Here is a tiny trained network, its code and every weight. The questions are about switching its units off for an input and a target symbol, where a switched-off unit gives its printed mean instead of its output.

import numpy as np


def w(rows, s, z=0):
    codes = np.array(rows[::2]) - 128.0
    scale = np.full(codes.shape[1], s)
    scale[-1] = z or s
    return codes * scale


def f(y):
    return y / 2 * (1 + np.tanh(0.7978845608 * (y + 0.044715 * y**3)))


def softmax(a):
    e = np.exp(a - a.max(-1, keepdims=True))
    return e / e.sum(-1, keepdims=True)


def log_softmax(a):
    a = a - a.max(-1, keepdims=True)
    return a - np.log(np.exp(a).sum(-1, keepdims=True))


def net(x, mask):
    ids = ['ΔΞΣΩαβγεηθλμπτφψ'.index(c) for c in x.split()]
    T = len(ids)
    res = E[ids] + P[:T]
    r = res
    for j in range(3):
        rows = slice(3 * j, 3 * j + 3)
        q, k, v = (r @ M[0][rows].T for M in (Q, K, V))
        z = softmax(np.where(np.tri(T) > 0, q @ k.T / 3**0.5, -1e9)) @ v
        o = O[0][rows]
        res = res + np.where(mask[j], z, o[:, -1]) @ o[:, :-1]
    y = f(res @ A[0][:, :-1].T + A[0][:, -1])
    res = res + np.where(mask[3:7], y, B[0][:, -1]) @ B[0][:, :-1]
    return log_softmax(res[-1] @ U[:, :-1].T + U[:, -1])


Q, K, V, O, A, B = {}, {}, {}, {}, {}, {}
E = w([
[162,125,200,102,115,148,190,107,168,156],'Δ',
[85,180,121,91,173,85,174,65,162,106],'Ξ',
[74,174,116,72,120,133,31,121,120,65],'Σ',
[72,157,116,179,109,144,103,147,192,116],'Ω',
[62,72,68,189,175,88,59,140,80,60],'α',
[105,68,137,147,140,175,91,111,130,105],'β',
[93,153,105,108,145,176,30,207,129,126],'γ',
[138,169,40,143,178,103,173,78,180,38],'ε',
[75,212,111,158,192,75,34,123,176,133],'η',
[19,127,185,93,186,112,108,167,86,142],'θ',
[203,148,160,141,145,186,150,149,173,63],'λ',
[69,203,122,182,108,87,99,165,122,26],'μ',
[78,109,137,236,164,131,129,212,180,89],'π',
[93,159,134,80,188,191,112,118,168,114],'τ',
[197,89,120,155,208,19,90,158,94,147],'φ',
[124,252,212,79,162,122,136,209,173,162],'ψ',
],0.015)
P = w([
[153,69,177,90,96,108,122,115,250,83],'0',
[108,117,92,79,177,119,144,197,114,86],'1',
[147,111,117,131,81,133,128,70,164,145],'2',
[112,143,91,111,182,128,166,181,106,99],'3',
[137,126,121,147,79,135,117,63,139,157],'4',
[118,153,95,123,185,140,181,157,97,109],'5',
[133,137,107,155,81,145,121,63,124,169],'6',
[119,167,88,145,187,142,191,150,91,118],'7',
[132,145,100,164,77,155,125,54,111,176],'8',
[128,173,101,155,207,152,198,146,84,136],'9',
[137,156,81,165,82,168,129,52,99,183],'10',
[120,146,96,125,184,139,172,167,98,103],'11',
],0.016)
Q[0] = w([
[96,157,160,118,166,91,187,148,125,91],'h1',
[85,149,165,121,145,155,96,164,135,129],'h1',
[150,129,111,134,188,187,171,208,93,44],'h1',
[152,122,146,90,111,174,116,109,113,166],'h2',
[156,118,165,139,4,160,79,114,139,164],'h2',
[124,147,147,120,176,70,184,177,97,147],'h2',
[177,139,145,116,53,86,117,59,110,170],'h3',
[106,143,99,201,5,74,103,29,175,140],'h3',
[93,162,122,112,141,98,140,154,118,155],'h3',
],0.012)
K[0] = w([
[95,102,133,55,77,81,123,165,192,132],'h1',
[81,143,157,143,144,145,123,142,114,170],'h1',
[141,63,175,91,140,100,93,167,221,6],'h1',
[108,135,125,134,135,193,168,97,92,177],'h2',
[137,202,125,237,153,204,149,124,9,169],'h2',
[120,69,110,50,157,29,117,154,167,75],'h2',
[152,197,124,133,151,152,133,106,20,193],'h3',
[140,188,98,219,123,185,158,92,36,165],'h3',
[125,141,102,126,152,106,104,163,153,147],'h3',
],0.012)
V[0] = w([
[127,73,186,97,200,126,131,28,72,83],'h1',
[90,111,90,52,177,238,132,149,124,158],'h1',
[166,108,77,158,181,135,12,159,89,104],'h1',
[189,98,175,110,115,140,85,227,89,140],'h2',
[64,88,141,157,193,57,188,160,66,70],'h2',
[187,105,118,163,51,158,145,122,92,113],'h2',
[98,207,185,25,54,125,69,87,59,156],'h3',
[31,53,154,142,125,168,100,121,132,185],'h3',
[133,145,122,100,193,68,153,144,174,189],'h3',
],0.011)
O[0] = w([
[76,12,108,213,167,135,206,115,163,92,122],'h1',
[77,164,220,168,133,158,119,76,76,94,133],'h1',
[229,92,158,134,158,144,100,178,121,49,136],'h1',
[139,205,84,136,141,164,128,8,73,77,94],'h2',
[107,172,82,191,130,193,127,184,130,142,1],'h2',
[121,153,87,91,113,123,117,115,191,91,51],'h2',
[85,102,131,7,169,160,161,160,139,137,120],'h3',
[153,114,95,134,193,153,20,109,171,251,157],'h3',
[159,118,142,140,130,158,166,123,45,190,109],'h3',
],0.012,0.0083)
A[0] = w([
[95,136,46,142,145,103,192,176,84,163,1],'n1',
[134,103,202,145,1,183,89,58,217,156,49],'n2',
[176,137,79,181,104,145,75,143,95,122,22],'n3',
[133,107,85,71,73,180,114,64,246,84,66],'n4',
],0.0075,0.0064)
B[0] = w([
[171,113,126,53,53,253,27,96,177,71,185],'n1',
[104,159,30,56,201,162,158,199,91,61,254],'n2',
[111,131,214,82,129,183,255,104,175,173,181],'n3',
[133,108,172,225,44,245,122,119,65,187,250],'n4',
],0.0099,0.0053)
U = w([
[83,101,122,72,205,125,178,198,116,74,198],'Δ',
[113,182,144,178,192,183,139,227,143,100,91],'Ξ',
[114,122,80,149,72,65,156,111,90,91,238],'Σ',
[173,158,173,132,162,147,61,130,90,94,201],'Ω',
[105,96,57,170,156,207,88,151,66,141,71],'α',
[128,73,132,184,158,93,42,80,230,111,175],'β',
[158,105,135,112,87,35,57,142,140,228,167],'γ',
[134,133,108,143,97,211,180,173,39,75,2],'ε',
[84,150,196,173,42,105,95,241,111,101,107],'η',
[92,99,98,83,74,107,117,50,195,164,102],'θ',
[204,58,108,139,106,122,151,209,2,182,97],'λ',
[150,154,19,77,108,151,106,208,131,133,137],'μ',
[110,117,48,87,87,160,187,146,7,176,28],'π',
[40,91,179,206,132,109,122,168,14,182,97],'τ',
[105,79,215,96,54,182,85,144,138,147,80],'φ',
[117,191,188,118,80,147,154,162,114,197,80],'ψ',
],0.005,0.0028)

Each question gives the input, a string of symbols that net reads in full, and the target symbol t.
The units are the heads (3 rows each of Q, K, V and O) and the neurons (one row each of A and B). Each row of codes is followed by its name. A weight is (code - 128) times the scale printed after its matrix; where a second scale follows, it is the last column's (O, A, B and U).
mask holds one flag per unit, heads first, then neurons. A switched-off unit (its flag False) gives its mean, the last column of its rows in O or B, instead of its output. The means were averaged over made-up inputs and are rounded, as every weight is.
A unit's drop is (log p(t) with every unit on - log p(t) with that unit switched off) / (log p(t) with every unit on - log p(t) with every unit switched off).
The circuit of an input: a set's keep is (log p(t) with only the set's units on - log p(t) with every unit switched off) / (log p(t) with every unit on - log p(t) with every unit switched off). Starting from all 7 units, units are removed one at a time, each time the one whose removal leaves the highest keep (on an exact tie, the one counted first), for as long as the keep stays at least 0.8.
units of the circuit, in order: the units of the circuit, biggest drop first
unit that matters most: the unit with the biggest drop
k most important neurons: the k neurons with the biggest drops, biggest first
which heads matter: for each layer, one digit per head in row order, 1 if its drop is at least 0.15 and else 0, layers parted by /
input ε Σ λ Ω θ γ, target η: which heads matter : 011
input ψ Ω η η θ η η φ γ Ω, target π: unit that matters most : h3
input Δ Σ γ τ, target θ: which heads matter : 100
input γ Σ γ τ Ω α Δ γ γ τ γ Ω, target Ω: units of the circuit, in order : h1; h2
input γ γ φ Σ Σ Σ Δ π, target Ω: which heads matter : 110
input λ μ Δ Σ Ω, target μ: which heads matter : 100
input γ τ θ τ, target Ω: which heads matter : 110
input Δ ε Δ τ Ω α τ γ, target θ: units of the circuit, in order : h1; n1
input β Δ ψ π, target β: units of the circuit, in order : h3; h1
input ε γ Σ μ Σ Σ, target η: units of the circuit, in order : h3; h2
input Σ Σ μ, target η: units of the circuit, in order : h3; h2; n4
input Ξ γ Σ, target φ: 2 most important neurons : n4; n2
input λ Σ θ μ β μ μ Σ, target Σ: units of the circuit, in order : h3; h2
input φ Ω η α π Σ μ, target η: 2 most important neurons : n2; n4
input π μ Σ γ Σ τ, target ψ: unit that matters most : h3
input π β γ τ β Ξ, target ψ: units of the circuit, in order : h3; n3; h2; h1
input π Σ Δ, target π: units of the circuit, in order : n2; h1
input ε Σ Δ β, target η: units of the circuit, in order : h3; h2
input Ω τ θ, target τ: units of the circuit, in order : h1; h2
input Ω ψ Σ Σ, target γ: units of the circuit, in order : h1; h3; n2
input Σ β Δ π Ξ, target θ: which heads matter : 101
input μ Σ φ Σ β Ω Σ λ, target μ: which heads matter : 110
input γ γ Δ ψ Ω Σ Σ Σ λ β, target Ω: unit that matters most : h1
